Here is a tiny trained network, its code and every weight. The questions are about switching its units off for an input and a target symbol, where a switched-off unit gives its printed mean instead of its output.

import numpy as np


def w(rows, s, z=0):
    codes = np.array(rows[::2]) - 128.0
    scale = np.full(codes.shape[1], s)
    scale[-1] = z or s
    return codes * scale


def norm(h):
    return h / np.sqrt((h * h).mean(-1, keepdims=True) + 1e-5)


def f(y):
    return np.maximum(y, 0)


def softmax(a):
    e = np.exp(a - a.max(-1, keepdims=True))
    return e / e.sum(-1, keepdims=True)


def log_softmax(a):
    a = a - a.max(-1, keepdims=True)
    return a - np.log(np.exp(a).sum(-1, keepdims=True))


def net(x, mask):
    ids = ['γζηλμξπφω'.index(c) for c in x.split()]
    T = len(ids)
    res = E[ids] + P[:T]
    r = norm(res)
    for j in range(2):
        rows = slice(3 * j, 3 * j + 3)
        q, k, v = (r @ M[0][rows].T for M in (Q, K, V))
        z = softmax(np.where(np.tri(T) > 0, q @ k.T / 3**0.5, -1e9)) @ v
        o = O[0][rows]
        res = res + np.where(mask[j], z, o[:, -1]) @ o[:, :-1]
    y = f(norm(res) @ A[0][:, :-1].T + A[0][:, -1])
    res = res + np.where(mask[2:14], y, B[0][:, -1]) @ B[0][:, :-1]
    return log_softmax(norm(res)[-1] @ U[:, :-1].T + U[:, -1])


Q, K, V, O, A, B = {}, {}, {}, {}, {}, {}
E = w([
[92,117,75,191],'γ',
[38,82,3,73],'ζ',
[122,178,96,230],'η',
[108,155,181,61],'λ',
[76,148,126,116],'μ',
[27,173,137,64],'ξ',
[136,68,124,147],'π',
[67,126,135,127],'φ',
[126,179,67,121],'ω',
],0.013)
P = w([
[142,181,172,152],'0',
[144,65,43,84],'1',
[113,254,121,132],'2',
[157,68,66,95],'3',
[70,133,145,168],'4',
[168,71,92,96],'5',
[83,113,143,162],'6',
[176,74,109,99],'7',
[92,106,143,158],'8',
[182,80,115,107],'9',
],0.0089)
Q[0] = w([
[179,174,171,105],'H1',
[74,221,103,235],'H1',
[105,169,31,61],'H1',
[79,112,1,196],'H2',
[220,172,195,223],'H2',
[181,118,123,187],'H2',
],0.0075)
K[0] = w([
[90,185,144,237],'H1',
[224,198,77,100],'H1',
[120,142,1,88],'H1',
[72,82,4,117],'H2',
[217,86,192,235],'H2',
[150,121,54,245],'H2',
],0.0076)
V[0] = w([
[2,141,145,116],'H1',
[174,214,182,178],'H1',
[98,96,161,173],'H1',
[144,81,172,91],'H2',
[123,113,184,116],'H2',
[240,92,154,72],'H2',
],0.0073)
O[0] = w([
[37,154,189,116,161],'H1',
[164,228,123,166,2],'H1',
[59,57,38,180,123],'H1',
[160,163,3,131,72],'H2',
[38,110,107,130,60],'H2',
[39,71,75,23,20],'H2',
],0.0039,0.0038)
A[0] = w([
[126,139,227,149,8],'N1',
[56,180,176,110,13],'N2',
[149,122,118,72,50],'N3',
[157,151,132,204,135],'N4',
[92,155,196,174,19],'N5',
[245,92,118,106,66],'N6',
[119,142,11,148,39],'N7',
[214,172,85,126,124],'N8',
[230,109,166,149,189],'N9',
[71,130,75,129,169],'N10',
[102,54,92,124,3],'N11',
[125,224,96,92,141],'N12',
],0.011,0.0021)
B[0] = w([
[17,205,113,163,166],'N1',
[149,121,59,254,196],'N2',
[189,153,129,59,163],'N3',
[59,79,102,7,216],'N4',
[62,195,159,129,196],'N5',
[120,169,158,230,223],'N6',
[91,218,174,113,227],'N7',
[175,24,123,118,200],'N8',
[147,215,82,207,211],'N9',
[190,163,168,167,217],'N10',
[150,150,178,163,254],'N11',
[72,48,169,176,216],'N12',
],0.0067,0.0046)
U = w([
[100,252,157,153,123],'γ',
[62,110,97,145,110],'ζ',
[105,97,175,136,69],'η',
[143,66,79,167,153],'λ',
[122,154,30,148,3],'μ',
[137,148,127,91,199],'ξ',
[183,178,120,124,194],'π',
[125,136,56,107,192],'φ',
[144,169,178,105,78],'ω',
],0.014,0.0034)

Each question gives the input, a string of symbols that net reads in full, and the target symbol t.
The units are the heads (3 rows each of Q, K, V and O) and the neurons (one row each of A and B). Each row of codes is followed by its name. A weight is (code - 128) times the scale printed after its matrix; where a second scale follows, it is the last column's (O, A, B and U).
mask holds one flag per unit, heads first, then neurons. A switched-off unit (its flag False) gives its mean, the last column of its rows in O or B, instead of its output. The means were averaged over made-up inputs and are rounded, as every weight is.
A unit's drop is (log p(t) with every unit on - log p(t) with that unit switched off) / (log p(t) with every unit on - log p(t) with every unit switched off).
The circuit of an input: a set's keep is (log p(t) with only the set's units on - log p(t) with every unit switched off) / (log p(t) with every unit on - log p(t) with every unit switched off). Starting from the 12 units with the biggest drops (on a tie, the unit counted first), units are removed one at a time, each time the one whose removal leaves the highest keep (on an exact tie, the one counted first), for as long as the keep stays at least 0.8.
circuit, biggest first: the units of the circuit, biggest drop first
most important unit: the unit with the biggest drop
k most important neurons: the k neurons with the biggest drops, biggest first
heads that matter: for each layer, one digit per head in row order, 1 if its drop is at least 0.15 and else 0, layers parted by /
drop when u is switched off: that unit's drop, to one decimal
input γ γ ω η ω, target ζ: heads that matter	01
input π ω μ ξ π π ω γ, target γ: 2 most important neurons	N7, N8
input ξ ζ ω ω, target π: circuit, biggest first	N8, N7, H1
input π ξ ξ π γ π ζ, target γ: heads that matter	01
input ω π λ μ, target ω: most important unit	H1
input γ π π, target ζ: heads that matter	10
input π π π, target η: heads that matter	11
input π μ ω π ξ η, target μ: 3 most important neurons	N4, N8, N9
input π η λ π ω π φ ξ, target ζ: 2 most important neurons	N2, N7
input π π ξ π γ ω ζ η, target μ: 2 most important neurons	N9, N4
input η ω ζ, target γ: 3 most important neurons	N7, N10, N4
input η π π, target ζ: 3 most important neurons	N4, N8, N12
input γ π ω ω, target π: drop when N8 is switched off	0.7
input ζ ξ π π ω γ γ π ω, target ζ: most important unit	H2
input ω π λ ω λ π ω μ, target ω: drop when N9 is switched off	0.1
input π π λ ω μ γ μ γ π ξ, target ζ: drop when N1 is switched off	0.0
